Rows are numbered. After the first five, each row is followed by the numbers of the four nearest rows among all rows above it, by straight-line distance, nearest first.
0: [-0.06  0.83  8.68  2.84 -0.41  0.28  0.64  0.18  0.62 -0.04 -1.76 -0.77
 -0.84  0.85  2.37  1.45 -0.41 -0.51 -0.57 -1.24  0.37  1.47 -0.05 -1.96
 -0.60 -0.40 -0.82  0.40  0.20  0.10 -0.07 -0.92 -1.57  0.75 -0.18]
1: [ 0.10 -0.21 -2.00 -1.49 -0.43  0.56  0.37  0.76  0.37  0.31 -0.81  0.33
  0.65  0.39  1.93 -2.71 -0.63  1.19 -0.71 -0.40 -0.86  1.34  1.36  0.96
 -0.21  0.64  0.82  0.45 -0.20 -0.89  0.22  1.20  0.58  0.09 -0.14]
2: [ 0.54  0.16  2.56  2.31  1.58  1.40  1.03  0.12 -0.30  0.31 -2.07 -0.05
 -1.50  0.07 -0.17  0.66  0.41 -0.48 -0.04 -0.88  0.47 -1.52  0.53 -2.14
  0.08  0.17 -0.23  1.10  1.09  0.23  0.33 -0.05  0.09  0.57 -0.38]
3: [-0.07 -0.60 -2.30  0.43 -0.05  0.06  0.38 -0.17  0.10 -0.20 -1.46  1.30
 -2.61  0.51  0.35  0.24 -0.29  0.43 -0.87  0.15  0.67 -0.43  0.17 -4.14
  0.99 -0.36  0.56  0.36  1.11  0.01 -0.97 -0.05 -0.10 -0.20 -0.43]
4: [ 0.13 -1.28 -9.99 -0.64  0.33 -0.91 -0.29  0.26 -0.46  0.35  1.64  1.79
 -0.07 -0.08 -0.61 -1.37 -0.08  0.30  0.79  0.86 -0.76 -0.83  0.42  2.67
  0.48  0.60  1.12  0.13 -0.09  0.31 -0.59  0.36 -0.44 -0.88  0.52]
5: [-0.09 -0.86  4.70  1.18 -0.01  0.36 -1.06 -1.31 -0.74  0.92 -1.27  0.75
  2.05  1.31  2.24 -2.90 -0.02 -0.41 -0.43 -1.74  0.88  1.30 -0.93 -0.34
 -0.62  0.12 -0.22  0.09 -0.12  1.04  0.44 -0.52 -0.52  0.72  0.18] | 0 2 1 3
6: [-0.59 -0.40  3.57  1.40  0.78  1.21 -0.29  0.23  0.29  0.48 -0.99  0.11
 -1.71  0.35  0.94  1.31 -0.49  0.38 -0.85 -1.82  0.25 -0.19  0.44 -3.67
 -0.29 -0.33  0.08 -0.12  0.46  0.75 -0.36  0.04 -0.82 -0.39  0.48] | 2 0 3 5
7: [-0.55 -0.86 -9.77 -1.74 -0.56 -0.03  0.48  1.30  0.16  0.05 -0.55  0.88
  0.42 -0.35  2.55 -4.09  0.12  0.98  0.99  0.99 -0.66  0.42  1.00  0.20
  0.64  0.45  0.41  0.48 -0.42 -0.80 -0.83  0.66 -0.71 -0.71 -1.58] | 4 1 3 2
8: [-0.99 -0.45  1.90  2.29 -0.12  0.26  0.25 -0.40  0.41 -1.00 -1.81  0.24
  0.56  0.27  1.07 -0.04 -0.06 -0.49  0.20  0.18  0.50 -0.05 -0.88 -3.69
  0.12 -0.30  0.28  0.69  0.27  0.87 -1.01  0.62  0.09  0.38  0.00] | 6 2 3 5
9: [ 0.36  0.47  2.50  2.04  0.12 -1.35  0.43 -0.75  0.29  0.04 -0.60  0.27
  3.46  0.09  1.72  0.47  0.86 -0.36  2.03  0.71  1.23 -0.77 -4.59  2.29
  0.71 -0.30  1.47  1.00 -1.37 -0.11 -0.60 -1.39 -0.49 -1.37  1.47] | 5 8 2 6
10: [-0.16  0.04  1.56  2.26  0.43  0.77  0.48  0.72  0.49  0.03 -0.81 -1.14
 -0.75 -0.67 -1.39  2.92 -0.68 -0.93  0.68 -1.74 -1.32 -0.68 -0.55 -4.23
 -0.18  0.43 -0.29 -0.76  1.12  1.38 -0.26  0.31 -0.64  0.06  0.77] | 6 2 8 3
11: [ 0.08 -0.43 -0.29  2.17  0.45  0.30  1.21  0.92  0.49 -0.23 -0.43 -0.30
 -2.11 -0.78 -1.24  1.79  0.73 -0.58  0.27 -1.00  0.50 -1.65  0.00 -4.27
  0.20  1.14 -0.98  0.13 -0.32  1.43 -0.37 -1.50 -0.70  0.07  0.14] | 10 2 3 6
12: [-0.24 -0.11  2.22  1.01 -0.55  1.02  0.00  0.27 -0.06 -0.77 -1.56  0.99
 -1.55  0.27  0.74  0.32 -0.88  0.49 -1.57 -0.36  0.50  0.38 -0.05 -3.30
  0.61 -0.29 -0.07 -0.20 -0.10  0.46 -0.41 -1.01  0.29  1.83  0.49] | 6 8 2 3
13: [ 0.11  0.41  2.45  1.14  0.11 -0.12 -0.35  0.72  0.18  0.02 -0.26  0.37
 -0.77  0.15 -1.19  2.83  1.01 -0.68 -0.02 -1.94 -0.29 -1.04 -0.18 -1.60
 -0.23 -0.60  0.54 -0.45  0.78  1.41  1.15 -0.97  0.70  0.40  0.27] | 10 2 6 11
14: [ 0.00  0.40 -2.25  1.35 -1.14  1.05 -0.18  0.07 -0.29  0.08 -0.48 -0.14
 -1.38  0.84 -0.86  2.40  0.40 -0.33  0.74 -0.04 -0.17 -0.76 -0.78 -1.03
 -0.29 -0.29 -0.74  0.24  0.45  0.60  0.79 -0.70 -0.71 -0.73 -0.72] | 11 3 13 10
15: [-0.47  0.43 -6.01 -0.78  0.74  0.26  0.31  0.04  0.05  0.76  0.74 -0.09
 -0.51 -0.50  1.03 -0.17 -1.02  1.00  0.43  0.51 -0.69 -0.44  0.87 -1.35
  1.35 -0.03  0.90 -0.41 -0.12  0.55 -0.09  0.44  0.25 -0.02 -0.31] | 3 1 4 7
16: [-0.43 -0.35  0.40  0.49 -0.18  0.23 -0.61 -0.73 -0.57 -0.18 -0.18  0.12
 -0.03 -0.92  1.06  0.43 -0.35 -0.13 -0.66 -0.37  0.19  0.20 -0.02 -1.22
 -0.85  0.50 -0.10  0.98  0.04  1.16 -0.94 -0.34  0.17  0.83  0.25] | 8 12 6 2
17: [-0.51 -0.15 -2.80  2.58  0.37  1.50  0.40  0.11 -0.62 -0.83 -1.16  0.25
 -1.14 -1.17 -1.20  2.76  0.21 -0.82  0.07 -0.22  0.00 -3.60 -0.15 -5.22
  1.94 -0.14 -0.39  1.32  1.29  1.90  0.02 -2.64 -0.57 -0.66  0.24] | 11 14 3 10
18: [ 0.52  0.08 -4.29 -0.09 -1.01  0.16 -0.01 -0.43 -0.56  0.76 -1.04 -0.77
  0.45 -0.22  1.17 -0.54  0.15  0.07  0.19  0.03 -0.67 -0.71  0.82 -0.43
  0.44  0.33  0.72  0.55 -0.78  0.45  0.06  0.24  0.19  0.18  0.88] | 15 1 16 14
19: [-0.16 -0.95  6.86  2.48 -0.84  0.08  0.65 -1.12 -0.41 -0.80 -1.20 -1.17
  0.79  1.25  0.08  1.81 -0.59  1.81 -1.20 -1.02  0.50 -0.83 -2.23  0.54
 -0.96 -0.15 -0.55  0.57  0.25  0.91 -0.72 -1.29 -0.56 -0.69  2.16] | 0 6 5 13
20: [ 0.25 -0.56 -5.14 -1.09 -0.35  0.46  0.51  2.16 -0.83  0.09 -0.46  0.86
 -0.66 -0.25  0.30 -1.04  0.04  1.14  0.38 -0.59 -0.50 -0.02  0.69 -0.65
  0.05 -1.36  1.07 -0.99  0.15 -0.37 -0.36  1.35 -0.54 -0.89 -0.73] | 15 18 1 3
21: [-0.65 -0.97 -8.47  0.50  0.16  0.17  0.23  0.70  0.42  0.13 -0.73  1.58
  2.67 -0.43  3.56 -4.75  0.27  0.75  0.99  2.08 -0.11 -2.54 -0.39  3.60
  0.71  0.77  1.97  1.60 -1.06  0.73 -0.03 -1.76 -1.18 -0.33  0.68] | 7 4 18 15
22: [ 0.21 -1.47 -4.48  0.27  0.54 -0.24 -0.50 -0.49  1.02  0.23  0.61 -1.00
  0.71 -0.32 -0.64 -0.83 -0.89  0.00  0.69 -0.09  0.85 -1.49 -0.59  0.46
 -0.75  0.38  1.60  0.39 -0.42  1.52 -0.11  0.80 -0.68 -0.82  0.81] | 18 15 20 14
23: [-0.79 -0.17 -2.18  0.19  0.37  0.01  0.90  0.59  0.32 -0.24 -0.55 -0.46
 -2.47 -0.36 -0.64  0.68 -0.71 -0.36  0.00 -0.62 -0.06 -0.93  0.46 -2.47
  0.23 -0.12 -0.74 -0.91  0.67 -0.78 -1.12  0.24 -0.87  0.02 -0.94] | 3 14 11 16
24: [-0.41 -0.05  5.77  1.79 -0.44 -0.16  0.45 -0.17  0.74  0.68 -0.63 -0.83
  1.19  0.26  0.37  0.69 -0.62 -0.86 -0.44  0.20  1.03 -1.32 -2.26  0.25
 -1.41  0.47 -0.78  0.97 -0.87  1.57  0.09 -1.28 -0.42 -0.54  1.56] | 19 5 0 9
25: [-0.36 -0.22 -2.38  0.42  0.60  1.26 -0.40  1.64 -0.16 -0.31 -0.68  0.62
 -1.91 -0.03  0.49  1.27  1.21  0.31  0.09  1.13 -0.98 -0.88  2.11 -4.67
 -0.13 -0.31 -0.46 -0.25 -0.33  0.36  0.22 -0.62  0.15 -0.92 -0.41] | 3 23 11 14
26: [ 0.22  0.04 -2.12  0.36 -0.59  0.55 -0.06 -0.46  0.21 -0.07  0.52 -0.29
  0.14 -0.27 -1.75  1.74 -0.28 -1.45 -0.04  0.02 -1.03 -2.73 -0.67 -1.06
 -0.43 -1.09  1.16  0.07 -0.30  0.48 -0.35 -0.72 -0.39 -0.25  0.07] | 14 23 22 18
27: [-0.39 -0.38 -8.99 -0.87 -0.04  0.04 -0.23 -0.28  0.01 -0.18  0.99  0.65
 -0.64 -0.45  0.38 -2.74  0.43 -0.22 -0.14  0.54 -1.07  0.04  1.21 -0.09
  1.17 -0.03  1.72 -0.47  0.55  0.32 -0.32  0.57  0.28 -0.54 -0.67] | 4 7 15 20
28: [ 0.34  0.64 -1.01 -0.15 -1.01  0.62  0.25  0.13 -0.11  0.23 -1.29 -0.65
 -0.75 -0.12  1.80  0.06 -0.83  0.50  0.14 -0.69  0.87  0.11  0.40 -2.62
 -1.40  0.74  0.48  0.96 -0.37  0.07 -0.92  0.80  0.09 -1.36  1.02] | 16 18 3 23
29: [-0.91  0.23 -9.99 -0.37  0.05  0.01  1.00 -0.15 -1.07  0.71  3.42 -0.98
  0.56 -1.60 -1.32 -0.33 -0.28 -1.01  0.07 -0.28 -0.16 -3.88  0.56  1.05
  1.45 -1.48  1.06  1.78 -0.24  1.13 -0.18 -0.03  0.49 -1.39 -0.42] | 4 27 15 22
30: [-0.21 -0.53  6.09  1.06  0.00  0.33 -0.15 -0.97 -0.22 -0.42 -1.27 -0.77
 -0.26  0.22  1.07  0.92 -0.20 -0.38 -1.13 -0.37  0.11  0.74 -0.23 -2.34
 -1.00 -0.29 -0.58 -0.16 -0.13 -0.72  0.51 -1.24 -0.49  0.26  0.01] | 0 6 12 24
31: [-0.66 -0.01 -5.22  1.22  0.37  2.13  0.12  0.30 -0.31 -0.61 -2.37  0.67
 -2.07  0.00  0.69  0.40 -0.46 -0.40  0.48  0.84 -1.09 -2.82  3.06 -5.65
  0.81 -0.29  0.24 -0.27  1.27  1.26 -0.31 -0.79 -0.25 -0.27 -1.45] | 25 3 17 23
32: [ 0.07  0.17 -2.02  0.18  0.27  1.38  0.64  0.43  1.06 -0.34 -3.11  1.40
 -2.04 -0.28  2.41  0.52  0.90  0.67 -0.16 -0.34  0.08 -0.85  2.23 -4.69
  0.72 -0.08 -0.32 -0.45 -0.11 -0.35  0.87 -1.14 -0.74  1.36 -0.93] | 25 3 31 23
33: [-0.13 -0.06  3.77  3.53 -0.16  1.89  1.06  0.50  0.43  0.54 -0.64 -1.11
 -0.85  0.11 -0.14  3.43  0.15  0.40  0.24 -1.75  0.26 -0.58 -0.84 -3.64
  0.14 -1.58 -0.56  0.17 -0.34  0.68  0.29 -0.89 -0.48  0.78  0.83] | 6 10 13 2
34: [-0.46 -0.33 -9.99 -0.41 -0.14 -0.69  0.28  0.06 -0.77 -1.46  0.89  1.10
 -0.83 -2.14 -1.25 -1.85 -0.43 -0.16  0.16  1.23 -0.62 -1.79  1.05  0.97
  1.24 -0.11  1.02  0.23  0.41 -0.47 -0.80  0.42  0.22 -1.23 -1.04] | 27 4 29 7
35: [ 0.33 -0.14  0.80  1.80 -0.03  1.17 -0.30  0.28  0.45 -0.14 -1.76  0.20
 -1.30 -0.34  1.10  2.07  0.04  0.01  0.41 -0.73  1.08 -0.10  0.87 -4.02
  0.54  0.75 -0.06  0.86  0.36 -1.47  0.36 -1.75 -0.14  0.94  0.25] | 12 2 6 11
36: [-0.60 -0.12  0.61 -0.15 -1.13  0.79 -0.25  0.71  0.39  0.46 -1.29  0.19
  0.36  0.77  0.85 -3.01 -0.10 -0.37  0.11 -0.41 -0.20  1.56 -0.74 -0.08
 -0.70 -0.13 -0.02 -0.24  1.00 -1.26  1.01  0.26 -0.07 -0.51  0.39] | 1 16 28 5
37: [ 0.81 -0.14  4.01  0.64  1.25  0.23  0.40 -0.34  0.12 -0.12  0.65  0.09
 -0.39 -0.25  0.19  3.13  0.80 -0.30 -0.15 -1.07  0.32 -1.74 -1.79 -2.73
  0.28 -0.78 -0.97  0.41  0.71  0.83  0.31 -0.21 -1.08  1.42  0.45] | 13 33 6 2
38: [ 0.58 -1.22 -3.61  0.52 -0.32  0.74  0.03  0.92  0.24 -0.03 -1.70 -0.23
 -0.84  0.22  1.48 -2.05 -0.13 -0.24 -0.43  0.10  0.22  0.40  1.93  1.52
  1.06  0.51  1.38  0.63 -0.71  0.87  0.04  0.71  0.16  0.00  0.16] | 18 1 20 22
39: [-0.49 -0.79 -2.29  0.62  1.34  0.58  0.14 -1.29  0.53 -0.15  0.72 -1.03
  1.23 -0.69 -0.76  0.97 -0.55  0.23  0.30  1.42 -0.07 -2.42 -1.71 -0.18
 -0.38  0.54  1.10  1.13 -0.17  2.00  0.16 -0.10 -0.50 -2.14  1.05] | 22 26 14 18
40: [-0.52 -0.67 -3.43  0.11 -0.05  0.57  0.07  0.74 -0.12 -1.23 -1.82 -0.39
 -0.66 -0.84  0.95  1.07 -0.10  0.22  0.45 -0.11 -1.08 -1.69  1.56 -2.17
  0.27  0.29 -0.05  0.60 -0.06  0.87 -0.54 -0.62 -0.05 -0.32 -0.30] | 25 18 23 3
41: [-1.08 -1.42  6.73  1.86  0.60 -0.19  0.19 -0.19 -0.43  0.13 -0.46 -0.60
  1.10  0.73 -0.21  2.07  0.58 -0.03 -1.24 -0.54  0.74 -1.78 -1.36 -1.07
 -0.75  0.22 -1.44  0.56 -1.66  0.70 -0.46 -1.47 -0.45 -0.02  0.74] | 24 19 30 37
42: [-0.13 -0.50  2.00  1.46 -0.16 -0.01  0.34 -0.77  0.11 -0.28 -0.22 -0.78
  0.66 -0.28 -0.43 -0.01 -0.71  0.09 -0.01 -0.38  0.51 -0.03 -1.04 -1.90
 -0.48 -0.23 -0.78  0.79 -0.34  1.50  0.19 -0.45  0.33  0.00  0.12] | 16 8 12 2
43: [-0.14  0.69  5.85  2.98  1.28 -0.05  0.40 -1.12  0.02  0.51 -0.06 -1.29
  0.44  1.15 -0.99  3.51  0.16 -1.18 -0.32 -0.89  0.64 -1.14 -0.42 -1.25
 -0.19 -0.94 -0.03  0.48 -0.01  1.98  0.66 -0.79 -0.72  0.60  1.30] | 41 37 33 24
44: [-0.30  0.02 -5.54 -0.89  1.21  0.12 -0.14 -0.58 -1.09 -0.54  0.54  0.03
  1.08  0.34  0.60 -0.27  0.41 -0.44  0.43 -0.13  0.14 -1.22  0.32  1.67
 -0.95 -0.61  1.06  1.19 -1.27  0.52  0.65  1.50  0.66 -0.86 -0.19] | 22 18 15 20
45: [-0.53 -0.82  8.85  1.17  0.55  1.15  1.33  1.08 -1.14  0.75 -1.91  0.37
 -0.75 -0.71 -0.92  2.11 -0.15  1.50  0.01 -0.30 -1.46  0.96  0.08 -3.40
 -0.50 -0.65 -0.32  1.47  1.10  0.69 -0.44 -0.86 -0.47 -0.03  1.06] | 30 0 6 41
46: [ 0.14 -0.05 -8.14 -0.88  0.27  0.51 -0.70  1.20  0.79 -0.63  0.37  1.23
  0.02 -0.85  0.71 -1.25 -0.47 -0.53 -0.62  1.49 -0.52 -1.30  1.15 -0.48
  0.86  0.89  0.94  0.34  0.87 -0.12 -1.11  0.33  0.14 -1.12 -2.43] | 27 34 15 7
47: [-0.58 -0.32 -3.63 -0.24 -0.51  0.21  0.54 -0.24  0.25  0.51 -2.38  1.32
 -1.10  0.37  2.85 -1.78 -0.57  0.47 -0.78  0.24  0.00  0.75  1.81 -0.28
  0.31 -0.14  1.61  0.54 -0.06 -0.87 -0.41 -0.12 -0.29 -0.10 -0.42] | 38 1 18 20
48: [ 1.13 -0.42  9.18  2.55  0.40  2.03  0.91 -0.10 -1.02 -0.34 -1.05  0.21
 -2.40  0.89  1.54  4.44  0.57 -0.77 -1.26 -1.81 -0.53  0.17 -0.40 -5.74
  0.77 -0.06  0.68  0.23  0.38 -1.21 -0.13 -1.21 -0.75  0.06 -0.89] | 0 45 30 33
49: [-0.02 -0.04  6.20  2.20 -0.38  0.50  0.29 -0.72  0.63  0.70 -1.36  0.51
 -1.99  0.43 -0.09  1.91 -0.13  0.55 -0.65 -0.34 -0.32  0.00  0.49 -3.01
 -0.60 -0.33 -0.82  0.22  0.35  1.15  0.37 -0.21 -0.21  1.03  0.43] | 30 6 33 0
50: [-0.17  0.10 -2.39 -0.27 -0.67  0.59  0.81  0.38 -0.77  0.26 -0.85  0.82
  0.24 -0.22  2.26 -2.18 -0.73 -0.42  0.10  0.04 -0.02 -0.10  0.30  0.37
 -0.06 -1.32  0.97  0.66 -0.53 -0.14 -0.34  0.37 -0.91 -1.13 -0.04] | 47 1 18 38
51: [-0.08  0.26 -1.53  2.34 -0.23  0.35  1.21  0.81  0.66  0.17 -3.15  0.64
 -1.62  0.61  3.17 -0.26 -0.72  0.11 -0.73  1.10  0.15 -0.32  0.09 -3.73
 -0.34 -0.03  0.00 -0.25  0.16 -0.02 -0.10 -0.90 -0.96  0.29  0.66] | 32 3 28 35
52: [ 0.83 -0.74 -9.99 -0.84 -0.28  0.49 -0.52  0.41 -0.19 -0.62  1.81  0.20
  0.51 -1.43  0.38 -1.65 -0.40 -0.35  0.49  0.24 -0.52 -3.76  0.65  0.94
  1.25  0.01  1.84  0.22 -0.48 -0.25 -1.29  1.65 -1.68 -0.72  0.66] | 34 4 27 29
53: [ 0.04 -0.13  8.38  1.56 -0.18 -0.34 -0.52 -1.10 -0.11  0.27 -1.10 -1.28
  0.49  0.98  2.66 -1.04 -0.79  0.33 -1.07 -0.93  1.00  1.75 -0.32 -1.41
 -1.68 -0.12 -0.10  0.55  0.09 -0.35  0.12 -0.32 -0.81  0.68  0.10] | 0 30 5 49
54: [ 0.81 -0.12 -6.31 -0.68 -1.43 -0.20  0.81 -1.08 -0.26 -0.39  0.40 -0.72
  2.07 -0.26  1.08 -2.92 -0.17  0.25  0.14  0.64  0.09 -0.53  0.27  1.98
 -0.45 -0.31 -0.85  1.51 -0.97  0.40 -0.17  1.21  0.46 -1.14  0.54] | 44 18 22 50
55: [ 0.41 -0.33 -9.32 -0.75  0.66  0.59  0.36 -0.61  0.20 -0.40  1.53  0.51
  0.86 -0.97 -0.14 -1.71 -0.51  0.04  1.59  0.77  0.60 -1.59  0.61  1.33
  0.21  0.79  0.78  0.73 -0.80 -0.55  0.35  0.31  0.18 -0.76 -0.15] | 4 34 52 27
56: [-0.09 -0.56 -3.56  0.53  0.95  0.80  0.08  0.38 -0.22  0.08  0.22 -1.00
  0.99  0.53 -0.06 -0.02  0.53  0.14  0.78  0.12  0.65 -2.45 -1.15 -0.41
 -0.60  0.47 -0.26 -0.11 -1.31  2.14  0.18 -0.21 -0.45 -0.06 -0.30] | 22 39 18 26
57: [ 0.39 -0.52 -4.71 -0.37 -0.48 -0.93  0.17 -0.20 -0.73 -0.76  0.72 -0.31
  0.54 -0.05  3.23 -1.68 -0.38  0.34  0.56  0.99 -0.20  0.15 -0.61  4.06
 -1.56 -0.43  0.77  0.03 -0.75  0.26 -1.05  1.21 -0.04 -0.81 -0.10] | 54 44 50 38
58: [-0.09 -0.04  0.74  2.49 -0.02  0.11 -0.20 -0.28  0.96  0.07 -1.69 -0.26
 -1.62  0.36  0.90  1.96  1.33 -0.46 -0.89 -0.71  0.37 -1.52  0.16 -2.84
  1.27  0.07  0.47  0.09  0.56  0.24 -0.60 -0.72 -0.50 -0.38 -0.13] | 35 2 11 6
59: [ 0.75  0.11 -5.01 -0.92 -0.14  0.25 -0.56 -0.71 -0.52 -0.57  0.58  0.21
  0.02 -0.66  0.72 -0.54  0.76 -0.28  0.22 -0.16 -0.21 -1.51  0.06 -1.31
 -0.10 -0.58  0.54 -0.88  0.24  1.16  1.24  0.58  0.83  0.24 -1.06] | 15 18 44 56
60: [ 0.59 -0.22  7.13  1.76 -0.66  1.07  0.49  0.36 -0.45  0.79 -1.73 -0.43
 -0.80  0.70  1.36 -0.09 -1.21  0.21 -0.86 -0.60 -1.27  0.65 -0.06 -2.32
 -0.88  0.47 -0.08  0.88  0.45  0.23 -1.66 -0.46  0.39  0.58  1.75] | 30 49 0 53
61: [ 0.22 -0.19  0.70  1.79  0.20  0.87  0.59  0.68  0.35 -0.31 -1.42  0.22
 -1.50  0.64  1.25  1.40  1.34 -0.02  0.09 -2.02 -0.21 -0.40  0.77 -3.90
 -0.18 -0.67 -0.23 -1.60  1.19 -0.65  0.80 -0.52 -0.19  1.89  1.04] | 35 58 12 6
